What each symbol does to the items:
* | & ^ ! § + %
J538 | J671 J851 J252 J791 . J699
J144 | J332 J529 J528 J864 . J870
J634 | J44 J857 . J466 . J868
J998 | J594 J969 J476 J228 J240 .
J35 | J809 J446 J189 J821 J639 .
J844 | J737 J776 J88 J908 J515 J189
J236 | J466 J16 . J614 . J876
J876 | J730 J785 J236 J496 . J856
J775 | J611 J283 J471 J735 J634 J476
J426 | J851 J364 J44 J918 . J18
J604 | J88 J434 J163 J640 . J98
J240 | J18 J737 J868 J26 J304 J896
J951 | J791 J918 J679 J332 . J134
J797 | J792 J896 J26 J396 J671 J288
J381 | J289 J778 J407 J941 J596 .
J529 | J951 J730 J320 J144 . J560
J281 | J614 J734 . J759 . J114
J970 | J599 J579 J611 J673 J426 J594
J320 | J679 J466 . J528 . J529
J122 | J465 J491 J18 J792 J640 J887
J785 | J868 J88 J16 J876 . J908
J737 | J360 J870 J864 J240 J550 J698
J134 | J878 J317 J951 J64 J281 J407
J560 | J134 J26 J529 J870 J110 J396
J792 | J840 J122 J317 J407 J404 J778
J851 | J471 J160 J746 J538 . J719
J169 | J252 J44 . J679 . J918
J864 | J364 J144 J857 J868 . J737
J599 | J896 J189 J908 J100 J851 J821
J64 | J400 J134 J332 J360 J759 J362
J10 | J929 J228 J568 J874 J560 .
J730 | J918 J868 J466 J529 . J26
J610 | J446 J929 J195 J133 J64 .
J360 | J639 J64 J364 J18 J163 J491
J176 | J776 J596 J434 J98 J123 J195
J160 | J624 J411 J515 J851 . J639
J407 | J337 J792 J134 J362 J114 J381
J778 | J197 J887 J792 J381 J852 .
J400 | J154 J878 J411 J639 J812 J92
J809 | J467 J570 J698 J224 J283 .
J467 | J995 J941 J491 J887 J98 .
J870 | J64 J560 J144 J737 J710 J974
J868 | J426 J864 J634 J730 . J240
J528 | J123 J320 . J857 . J144
J639 | J283 J400 J160 J719 J657 J251
J776 | J870 J207 J242 J844 J939 J469
J857 | J633 J528 . J634 . J864
J941 | J148 J381 J362 J467 J176 .
J974 | J362 J396 J870 J698 J964 J570
J734 | J236 J530 . J281 . J404
J404 | J876 J640 J734 J114 . J852
J207 | J560 J856 J496 J776 J526 J663
J110 | J281 J963 . J710 . J680
J812 | J528 J614 . J657 . J242
J640 | J785 J604 J530 J404 . J611
J476 | J970 J249 J775 J988 J868 J998
J874 | J610 J10 J942 J969 J870 .
J929 | J173 J860 J423 J610 J134 .
J699 | J735 J719 J538 J878 J236 J840
J133 | J35 J610 J579 J594 J360 .
J988 | J673 J476 J735 J568 J730 J228
J703 | J288 J821 J100 J173 J699 .
J673 | J100 J970 J852 J423 J918 J860
J860 | J703 J594 J673 J929 J317 .
J251 | J249 J92 J639 J465 J88 J995
J16 | J634 J657 . J236 . J785
J249 | J579 J942 J283 J476 J864 J969
J114 | J496 J404 J281 J434 . J596
J852 | J856 J611 J404 J596 J169 J673
J288 | J778 J224 J797 J829 J735 .
J594 | J821 J133 J970 J860 J18 .
J840 | J988 J465 J699 J337 J876 J197
J735 | J852 J775 J671 J480 J466 J988
J887 | J270 J467 J122 J778 J611 .
J317 | J699 J18 J918 J134 J734 J792
J154 | J176 J480 J964 J283 J528 J942
J710 | J759 J110 . J550 . J964
J526 | J110 J252 . J939 . J791
J197 | J228 J270 J840 J289 J856 .
J92 | J942 J337 J400 J251 J242 J148
J252 | J963 J746 . J526 . J538
J611 | J908 J98 J640 J852 J44 J970
J283 | J98 J154 J624 J775 J857 J249
J469 | J974 J663 J776 J189 J411 J446
J364 | J160 J332 J633 J426 . J360
J896 | J122 J698 J240 J797 J471 J224
J614 | J320 J236 . J812 . J496
J26 | J317 J240 J730 J560 J963 J797
J719 | J775 J639 J851 J699 J16 J465
J550 | J163 J710 . J304 . J624
J465 | J476 J251 J719 J840 J785 J270
J821 | J224 J35 J599 J703 J719 .
J515 | J550 J939 . J746 . J160
J289 | J10 J197 J337 J148 J207 .
J829 | J381 J288 J396 J570 J480 .
J579 | J189 J195 J98 J970 J364 J133
J173 | J829 J703 J663 J446 J878 .
J791 | J680 J538 J526 J411 . J878
J570 | J941 J829 J974 J809 J154 .
J657 | J857 J812 . J16 . J88
J663 | J396 J100 J207 J469 J791 J173
J942 | J195 J568 J154 J249 J144 J874
J491 | J251 J362 J360 J122 J604 J467
J396 | J407 J797 J560 J974 J680 J829
J411 | J964 J791 J939 J160 . J400
J679 | J526 J169 . J123 . J951
J332 | J411 J951 J123 J364 . J64
J163 | J657 J759 . J530 . J604
J856 | J26 J908 J876 J207 J252 J100
J480 | J596 J735 J680 J154 J320 J568
J270 | J998 J995 J465 J197 J908 .
J228 | J860 J998 J988 J10 J26 .
J671 | J404 J471 J963 J680 . J735
J224 | J887 J809 J896 J288 J775 .
J496 | J529 J876 J614 J242 . J207
J759 | J812 J281 . J163 . J434
J88 | J864 J242 J657 J785 . J844
J908 | J240 J844 J785 J856 J746 J599
J189 | J698 J469 J844 J599 J160 J35
J680 | J114 J671 J110 J964 . J480
J698 | J491 J974 J737 J896 J624 J809
J44 | J746 J633 . J169 . J426
J995 | J969 J148 J251 J270 J844 .
J596 | J207 J852 J114 J176 J679 J423
J123 | J939 J679 . J633 . J332
J98 | J844 J176 J604 J611 J633 J579
J568 | J423 J988 J480 J942 J529 J10
J148 | J874 J289 J92 J995 J776 .
J18 | J719 J360 J426 J317 J530 J122
J434 | J242 J114 J759 J604 . J176
J423 | J663 J673 J596 J195 J951 J929
J633 | J515 J123 . J44 . J364
J878 | J480 J699 J791 J400 J614 J337
J195 | J469 J423 J176 J579 J332 J610
J242 | J144 J496 J812 J88 . J776
J100 | J797 J599 J856 J663 J538 J703
J362 | J92 J407 J64 J491 J434 J941
J963 | J734 J304 . J110 . J671
J466 | J169 J634 . J320 . J730
J337 | J568 J840 J878 J92 J496 J289
J939 | J710 J526 . J515 . J411
J969 | J133 J874 J249 J998 J737 .
J446 | J570 J173 J469 J35 J400 .
J471 | J640 J624 J304 J671 . J775
J964 | J434 J680 J710 J624 . J154
J530 | J16 J163 . J734 . J640
J918 | J538 J426 J169 J951 . J317
J746 | J304 J515 . J252 . J851
J304 | J530 J550 . J963 . J471
J624 | J604 J964 J550 J471 . J283

The rows follow the links: the fewer symbols apart two items are, the more alike their rows tend to be.

Each row is also shifted at random along 5 hidden directions that mean nothing.

Some items, each with a row of numbers:
J465	[ -15  -47   22  -79   45   47   12   16   23    1   33  -48    7   14  -42  -26  -37   -4   12    2   10   45  -54   -3  -35   21  -16  -12   36  -25  -23   20  -43  -20   49   20   25    2    2   -2   39  -29  -17   14   30  -29   42   11   51    6  -29]
J362	[  11  -44   33    0   12   -8   18  -49   23   34   33  -48  -23   21    6  -18   20   16   24   16   -8  -16   13  -67  -45   25   28    4  -30   24  -35    4  -19  -11    0  -33  -39   -2    9   22   78   19    5  -35  -53  -37   27    7  -19    7   18]
J114	[ 110   11    7  -29   18   26    6    7  -42  -32   19   11  -15   -9  -18  -15  -11  -28   10  -32  -70   32  -26  -14  -13  -14   56   15  -71  -29  -16   75   33  -35    6  -36  -17  -24    0   -6   -9   34   42  -49    7   19  -34   -4  -42   32  -17]
J579	[  80   30  -14   18   26   19   37    3   -7    2   -7   47   25  -19  -12    0  -49   40   21   -9    8  -16  -65   47   33   -3  -13   29  -18    2   21  -31  -43   52   11   -6    3  -36  -44   32  -11   -8  -41   -5    4   73  -37   40   56   35  -52]
J970	[  63   -5   -8  -25    9   15   15   22  -18   -3   -6  -14   47  -13  -68    0   28   53   12  -25   -7   51  -66   -9  -22   15   -6   11  -18   -3  -10  -16   -6  -13   52   22   36  -12   10  -43  -26   -4    4   -7   24   13  -36  -26   19  -23  -15]
J360	[ -89  -15   21  -50    9   19    1  -24   47   18   68  -11  -22   23   48  -28  -60   21  -37  -22   27  -78   21  -52  -17    4   16  -20   29   -2  -13   19  -81   13   -9    8   -6    1   -5   70   85  -44  -34   -1   -5  -36   35   43   36   53  -22]
J529	[ -34   23  -18   59   -6  -60   30  -18  -27  -19  -52  -13  -19   15   -5   21   55   14   23  -18  -39   14   -2   33   18  -25   59   37  -52   -9   27   -2   48   -2   30  -66   -2  -11  -10  -32  -20    3   14  -20  -19   57  -63    5  -70  -25  -23]
J133	[   0   17   23  -67   46   53   10   43  -53   21   51   10    1  -18  -21  -38  -77   30  -24   -5    9   37  -73  -32  -34   -1    3  -46   17   -4  -28   16  -49  -21   37   -4   -8   -7  -41   25   45   18  -20    1   37    3   31   31   71   97   21]
J281	[  17   25    4   28   15    2   10   20  -56  -17  -31   34  -15  -26  -14    4   16  -19   18   -5  -48   47  -22   18    8  -12   37   16  -33  -13   -3   27   42  -25    3  -22  -15  -18   -3  -23  -32   41   34  -28   14   35  -35   -8  -20   24   -8]
J759	[ -53   59  -24   46   12   -5  -31   28  -40   12   -4   74   20  -26   16   -4  -49  -19   -8   16   -4  -31   20   29   61    0   -6    2   19   -7   30  -21    7   35  -42   10  -26    6  -40   27  -33   -5   -7    6   25   34  -32   42   33   52    5]
J614	[ -34   41   -1  -24  -24    7  -36   29  -45    4   34   -1  -43  -14   28  -27  -45  -42  -47    4    2   -3   14  -47  -22  -19   16  -65  -22    2  -28   54   -4  -43  -36    7  -32   -2   -6   19    2   23   32    0   36  -26   42   15  -17   59   69]
J169	[-135   12  -27   59  -10  -44   12   16    4  -16  -66    6    2    9   13   28   14  -18    7   29   31    4   27   98   66  -42  -22    9   33   -4   48  -10   22   35   -2    1   34   -7  -21  -43  -70  -14   -6   31    7   38   -6   -5    2  -36  -13]
J466	[ -94    5   20   11  -34  -43   21   21    9   -4  -14   -1  -34   -7   22    7   52   23  -20   -7    5   10   35  -36  -28   -4   20  -26  -32    5  -15   22   28  -35  -12    0    6    0   24  -38  -13   12   15   10   -2  -22    8  -23  -48  -17   11]
J860	[ -13   -5   -4    6  -22  -26   49   17    4    5  -29   19   20  -48  -21   21   46   30   18   11  -15   26  -41  -36  -42   39  -15  -10  -29   29   -9  -16   36  -13   -4   12   -5  -19   25  -36  -34   40   17  -28    6    8   -7  -48    1  -25   -9]
J396	[  62    2   -4  -10   18   -8   34   -3   10    4   -3  -77  -36    4    8  -18  -37  -13    5    7   14   -5  -44   14  -22  -42   18  -18  -61    2  -16   30  -19   29   34  -56  -24  -34  -14   31   36    4  -14  -22  -10   16   20   14  -27   15   11]
J963	[  30  -19   17  -51   -4   32  -39   36  -41  -22   15   -2  -16  -12    0   -3  -20  -63  -25   15  -10   61    7   -5   -3   -4  -10  -18   23  -17  -22   40   28  -54   -2   37   14    5   44  -17  -37   30   31   11   32  -39   39  -28   12  -13   22]
J864	[  45   26  -11   11    5  -19    8  -13    7   -2   -1   24  -32   27   36   -4  -25   42  -23  -22   17  -48   24   39   48  -40   39   16   -3  -20   23   16  -35   22   11  -21   13    6  -54   26   -1  -36  -43   25    8   21  -18   49  -16   29  -32]
J242	[  12   49  -27   63  -22  -40  -46  -12  -27   11  -15   42    5   -8   -5   11   18   10   -8  -21   -4  -35   34  -11   35  -11   16   31  -18    4   26  -23   16   22  -30  -15  -10   34  -18   -7  -29    2    7   -2   -9   20  -45   30  -47    6    6]
J92	[-114  -23    8   62   22  -19   49  -37   39   11  -34   36   43    6    0   18   -5   22   36    5  -27  -46  -23    0   17   41   -5   42  -10   19   20  -55   10   43  -21  -38  -32  -14  -17   20   45    0  -28  -49  -51   51  -40   24   23   -1  -47]
J207	[ -63   67  -25   31  -31  -41   10  -15   17  -17  -16   -1   -6  -15   -6    5   13    7   12  -20  -13  -45  -21  -18    1   -2    2   13  -73   23   -1  -10   18   11  -11  -36  -15  -15    4   26   -8   17   13  -51  -10   31  -44    6  -37  -15  -16]
J735	[  56  -21    1  -40  -28   25  -26    1   10  -37   12  -28   33   -4  -19   -5   19  -66    4    6  -20   -8   17   -2  -10   22  -35   -7    6    4   -3    3   29  -11   -7   38   25  -16   57   -2  -32   -3   43  -17    9  -21    9  -27  -12  -64   -9]
J673	[ 114   18  -28    4  -21   -3    3   12   23  -34  -21   -4   28  -32   -1   10    5  -15   13   14   15  -24  -11   10    7   -1  -38   -3  -30   29    8  -15   22   31    1   24   -3  -31   25   12  -49   -5    9  -23   13    9   11  -20    2  -57   -9]
J144	[ -84   30   12    4   -7  -27   -9  -13    0    2   28    4  -26   22   38  -26  -23   11  -15  -29    6  -38   12  -14   -3   -6   43  -17  -27  -12    1   20  -22   -9  -12  -44  -18   26  -26   25   53   -6   -8   -9   -3   -2  -17   52  -29   51   17]
J64	[ -12  -13   13   30   30  -21   30  -46   31   11    4  -14  -11   23   27   -9  -39   -8   18  -19   13  -62  -11   32   35  -14   28   30  -20  -12   12    4  -26   47    1  -53  -14  -20  -24   49   45  -16  -25  -17  -24   31  -18   62  -12   36  -34]
J812	[  -5   35   11    7   15   10   12    2  -73    4    3    8  -37   -4  -28  -18   -3   36   -3  -36  -35   64  -43    5  -11  -35   67   22  -46  -38   -8   53   -8  -34   51  -42  -11    4  -53  -12    5   31    6    4   18   37  -40   31  -19   84  -15]
J995	[ -99  -39    9   26   13   -7   36    3   41   37  -13   65   17  -17   35   10  -31   33   -1   30   25  -58   29   -5   23   39  -36    2   48   37   23  -50  -34   55  -54   28  -35   -8  -28   26   23   -2  -41    9  -20   -4   16   22   61   17  -16]
J469	[  -6   34  -29   80  -18  -40   -5  -30  -19   20  -25   11   37  -12  -39    5   47   48   30   -1    3   -8  -25  -12  -13    7    6   32  -35   38   18  -63   24   27    1  -24   -8   16   -1  -11   11    9  -18   -8  -26   40  -41    7  -21  -14   16]
J969	[-102    8    1    0   30   17    8    7  -29   21   12   37   51  -18  -47  -13  -35   20   16   12   -2   32  -53   -8   -4   22  -21    8   50   10   -8  -44  -26    4   19   20    0   20  -35   -2   22   12  -32   15   15   11   13   11   73   43    6]
J560	[ -33   53  -35   31  -15  -30  -20    3   13   -9  -19  -48  -23    8   31    0  -21  -42   -2    8   35  -61    2   31   34  -13  -15  -20  -38   -5   17   -8   -3   62  -11  -18   -3   -7   -8   33    1   -3    8   -3    3   24    1   25  -28  -15   11]
J26	[ -73   25   -5  -10  -11  -34   50    2   49  -16  -33  -21    2    2   18   -4   21   24  -10  -38    9  -36  -26    8  -21  -11   11  -22  -68    1    5    8  -17    9   16  -34   14  -40    9   10    8  -29    1  -26   16   22  -13    5  -43  -17  -32]
J515	[ -28  -28    5   29   -9    8  -33    6   11    9    0   50    9   14   31   21   -7   -6   -6   32   18  -13   89   27   44   20  -24   24   83  -11   28  -24    9   24  -59   33  -12   37   10   -7  -12  -15  -16   53    1  -16   11   13   26  -10   12]
J18	[  10  -37    8  -51  -22   10  -25  -15   35    0   46  -47  -21   25   21  -12   30    3  -21   -7   32  -15   45  -43  -42    7   -2  -33   18    1  -20    4   -4  -24    7   32   28   35   62    1   29  -27    2   31   -1  -68   46  -19  -18  -46   21]
J476	[ -21  -22  -16   11  -38    2  -40    7   40   19    1   10   60  -25  -11   16   36    0   -2   19   25  -23   18  -33  -12   54  -84   -1   62   43   19  -84   16   12  -36   69   16   24   60  -24  -23  -29    2   10   -3  -40   19  -55   31  -74   19]
J887	[ -20  -38   19  -30  -10    3   15    9   25   24    2  -32  -10   -6   26   -2    4   21  -22   30   41    4    4  -11  -28   12  -24  -39   47   26  -18  -17  -27    0    4   35    5   11    5    2   13   -2  -22   36   -9  -53   60  -22   23  -17   27]
J856	[  21   66  -44   -4  -34  -13  -52   26   10  -14    1  -24   18  -15    8    3   -3  -33  -21   -4   51  -48    5    7   14  -21  -48  -29  -12   28    4  -13    2   34  -12   30   20   -1   21   23  -40  -21   16   15   32   -5   18   -6  -11  -57   28]
J434	[  89   34    9  -12    5   20  -17    5  -15  -16   36   70   -8  -12   47  -14  -56  -35  -10  -23  -34  -61   24  -15   29   -7   20    6  -18    1    5   29  -18    5  -50  -15  -39  -15  -31   67    1    8   14  -24   19   16  -25   58    7   55  -25]
J550	[  -2   -9   -7   41    0    8  -52  -10  -41    1  -17   56   40   17  -35   30   18   -9   13   13    1   41   33   43   51   13  -13   48   85  -14   27  -45   36    3  -15   31   27   54    5  -40  -46   -8   -9   56    8    8  -28  -24   33  -10    7]
J568	[  39  -36   13  -11   10   26    7  -10   18    2    6   -8    4  -15    2  -16  -25  -56   29   15  -24   -9  -20  -36  -19   31  -28   -4  -22   36  -20    1   11    9  -29   -4  -38  -40   30   39   19   32   23  -66  -25   -9   13   -1    7  -19   -8]
J594	[  41   -3  -18   18  -60  -11  -16   23   20   29  -12   42   54  -39   -4   24   65   38  -17   23   35    6   39  -53  -27   41  -70  -26   29   54    1  -72   29    6  -35   73   -3   15   42  -29  -48    2    0   10    2  -48   23  -58   12  -51   37]
J942	[ 129  -54   14   43   -8   -3   48  -50   17   11  -21   36   17   -5  -11    8   22   25   56  -15  -45  -22    4  -23   -6   41    4   58  -27   37   13  -29   28   11  -22  -33  -31  -26   11   19    7   29    3  -49  -67   11  -43  -11  -12  -19  -37]
J624	[  65  -43   15   26  -29    3  -25  -38   -7  -11    1   60   31   21  -25   35   80   30    4  -36  -42   16   47  -30    1   41   13   65   32  -11    8  -32   49  -41  -24   21   10   34   48  -38  -13    1   11    5  -46  -28  -54  -37  -20  -33  -14]
J851	[ -87  -35   24   -7   -3  -15   14    3   57  -15   -9   47   23   12   22   20    0    9  -17  -16    9  -34   36   27   18   20  -12   23   33  -17   30   -4    8    2  -37   15   31   -6   20   -1  -26  -34  -12   15    7   -2  -14   11   24  -14  -66]
J896	[-124   23    8  -42   -5  -12   38   18   36   12   27  -26    2    3   -8  -12   12   61  -22  -27   27  -20  -27  -56  -62    4    0  -54  -14   11  -16    0  -49   -4   40    6   19   -8   12    7   41  -13  -26    8   26  -28   20  -12   16   13    3]
J35	[ 103   35  -18   18   -4   12  -16   15   -2   34    7   11    1  -26    6   -9  -26   35  -14   36   45  -22    0    6   22  -13  -28  -13   18   29   -1  -35  -50   32   -7   26  -12    3  -35   10  -20    0  -32   32   22    1   34   17   28   23   48]
J988	[ -20    2  -12  -61   49   57    1   28  -38  -12    4  -53   23   -6  -67  -26  -42  -41   20  -10  -18   71 -115   31  -13    0  -15  -16    1  -33  -16   15  -19  -14   58   -7   22  -35   -6    2   11   15   13  -20   32   43   10  -21   47    9  -31]
J426	[ -97    4   -6  -33   19   -8   -5   22   26  -11    3   -4   -7   19   15   -4  -23    3  -30   -2   30  -31   17   57   50  -27    3    6   30  -36   14   29  -42   16   13    5   47    1  -14   19   -8  -52  -28   38   28    8    8   16   25    8  -34]
J719	[ -42  -53   16  -12   -9  -14   30   -9   82  -27  -10   23   34    2   21   17   13   21    0  -24   -1  -61   46    9    4   30  -22    7   16   15   31  -23   -5   24  -31   14   36  -18   31    8   -9  -45  -17   -5  -12  -16  -16  -10    3  -46  -70]
J332	[ -71  -24   21   33   11  -19   17  -36    3   -3    4    3  -33   39   15   -3   21   18    7  -26  -23  -11   23   -4    8   -8   62   40  -12  -20   10   26    4  -16    6  -61  -12   15  -15    8   42    3    0  -12  -31   15  -41   22  -41   34  -29]
J746	[ -71  -34   44  -87   49   50   40   40   25  -15   44   39  -31   16   58  -21  -77  -11  -36   -1    2  -27    7  -10    4  -13   11  -39   33  -26  -13   77  -44  -26  -21   18    1  -38  -25   42   17  -10   -2    9   35  -25   42   41   60   72  -36]
J197	[ -17  -32    3  -41   39   29   14   12  -33   -1  -11  -70    1   12  -61   -8    5  -27   26   38   -1   85  -59   26  -29    4  -18  -20   35  -30  -20    3    7  -10   53    3   15    0   12  -47   -3   28   15    9   27   -1   39  -47   30  -21   29]
J526	[ -89  -33    3   48    6  -23   -3   -8  -55  -15  -56   -4    2   17  -42   12   40  -42   50   30  -30   66    6   52   27    3   10   27   25  -34   12   -8   53  -11    4  -19   -1   25   10  -61  -27   26   26   18   -4   21  -23  -33  -21  -38   16]

Start here and follow the symbols in turn, left to right. Where do you end up?
Answers are names.
[-107   19   -4   11   -1  -44   62   14   33   -9  -35  -32    0   -7    2   -1   32   45   -3  -12   21   -6  -59    0  -35   -8   -4  -17  -68   30    6  -10  -25   24   38  -32    7  -45   -3  -16   12   -1  -13  -20    3   32   -9  -13  -10  -18  -30]
^ % & ! & => J465
[-108  -12    0    5   40   16    9   -3   -1   -8  -13  -56   15    3  -34  -22  -35  -45   39   25  -17   17  -75   29   -6   20   -9   -2    5  -18  -16  -31  -11   28   15  -25   -7  -14  -14    6   44    4   -2  -28    4   52    8   10   39    3  -14]
! + & ^ % => J730
[ -37   -7   -9  -46   10   42  -23   57   -6    8   14   -4   19  -35    3  -16  -64  -62  -15   52   40    6  -10   -8   -5   13  -59  -47   35   19  -20   -4  -25   10  -18   49    0  -18   17   16   -4   14   12    0   38  -13   76  -15   68   -7   31]
§ ^ & => J860
[  53   34  -40   15    5   14  -23   15  -32    6  -17  -32   29  -17  -37  -19  -12  -39   28   23    5    3  -39   14    3    3  -40   -5  -18    9   -2  -21   10   27    6   -4  -17   -9    5   10  -20   32   13  -25   19   40    1   -5   17  -16   33]
! ! § § ! => J163
[ -12   11   -2   -4   14  -19   49   22    3    3  -22  -43  -28  -20   10  -14    1   15   -4   18   24   24  -34   12  -29  -17   -7  -40  -43   15  -14    6  -21   10   38  -15   -6  -34   -7  -16    4   17   -4    0    4   -3   30  -16   -6   -8   15]
+ % ! % % => J228
[  29    3    4  -57  -26   -9  -16   -3   21   -1   41  -52  -19   15    9   -6   28   43  -23  -38   48  -26   15  -48  -34  -10   19  -38  -17   -7  -23   22  -18  -20   27   14   30   23   24   -4   33  -35   -5   22    5  -49   30  -10  -21  -10    9]
§ ^ ! § => J730
[ -91   52  -18  -17  -19    0  -24    7  -31   22   26  -43    1  -26  -12  -32   -5  -16  -21    1   15   -9  -30  -83  -65   22  -16  -54  -34   39  -35  -23   -1  -13    5    8  -28    9   18   15   51   27   15  -37    7  -19   31  -12   -8    6   58]
! § & + ^ => J110
[ -53  -18   15  -21   41   32  -13   12  -18  -31   -3  -21  -25   19    8  -13  -61  -87   15   15   -8    1  -21   55   32  -12   11    9    9  -61    3   38   -9    9    9  -36   -1  -11  -16   29   11  -10   14   -8   18   28    0   35    7   32  -17]
% ^ ^ => J719
[ -37   -2  -14   14    3  -29   19   -5   54  -16  -38  -38    3   14   32   14    1  -28    5   12   33  -48    5   63   40  -31  -27    6  -16   -4   19    1    1   44    9   -7   17  -27    7   23  -27  -36   -3    6   -3   20   -3   10  -11  -52  -37]
+ & % ^ => J785
[  -7  -41   23   -6  -32   13   -5  -38   29    7   44   34   40    3  -33    7   52   41    3  -51  -35  -11   22  -84  -54   58    5   29    8   12  -10  -23   14  -41  -31   13   14   16   46   -2   30   -2    1  -23  -36  -36  -34  -23    6  -10  -35]
^ & + => J123
[  -9  -39   30   -7   24   -3   56    6    3  -14  -29   11  -31   25   10   21   12   54   -7  -14  -14   45   -2   62   17  -36   66   23   -1  -39   22   47   -4  -19   54  -19   30  -36  -27  -32  -23  -12  -23   33   12    5  -22   -9  -16   24  -54]
§ & & => J963
[-111  -25   21  -18    9   -5   23   25   12  -17  -16   22  -10    4   38    9  -11  -30  -15   27   -7   -2   35   21    8   -1    9  -15   25  -12   12   26   18  -14  -26   14    2  -18   15    5  -16    4    8   -3   14  -20   15    3   13    4  -26]
§ § § § => J746
[ -55   27  -17   44  -24  -30  -38  -47   -6   23   12  -44    9   30  -23   -4   59    6    9  -11   16  -30    9  -41  -17    8    2    1   -2   -8   -4  -43   10   -1   -5  -22   -7   75   20   -3   41  -11    7    1  -21  -18  -18    7  -58  -20   49]
§ + % % => J283
[-121   36  -12   32   -8  -46   12   30    8    0  -29   48   -6    5   43   33    3   51  -37    9   34  -21   24   39   27  -24   -5  -17   19   -7   29    0  -16   15   -6   13   28  -12  -21  -23  -42  -31  -31   46   31   14   -3   24   11   14   -2]
& ^ & ^ => J939
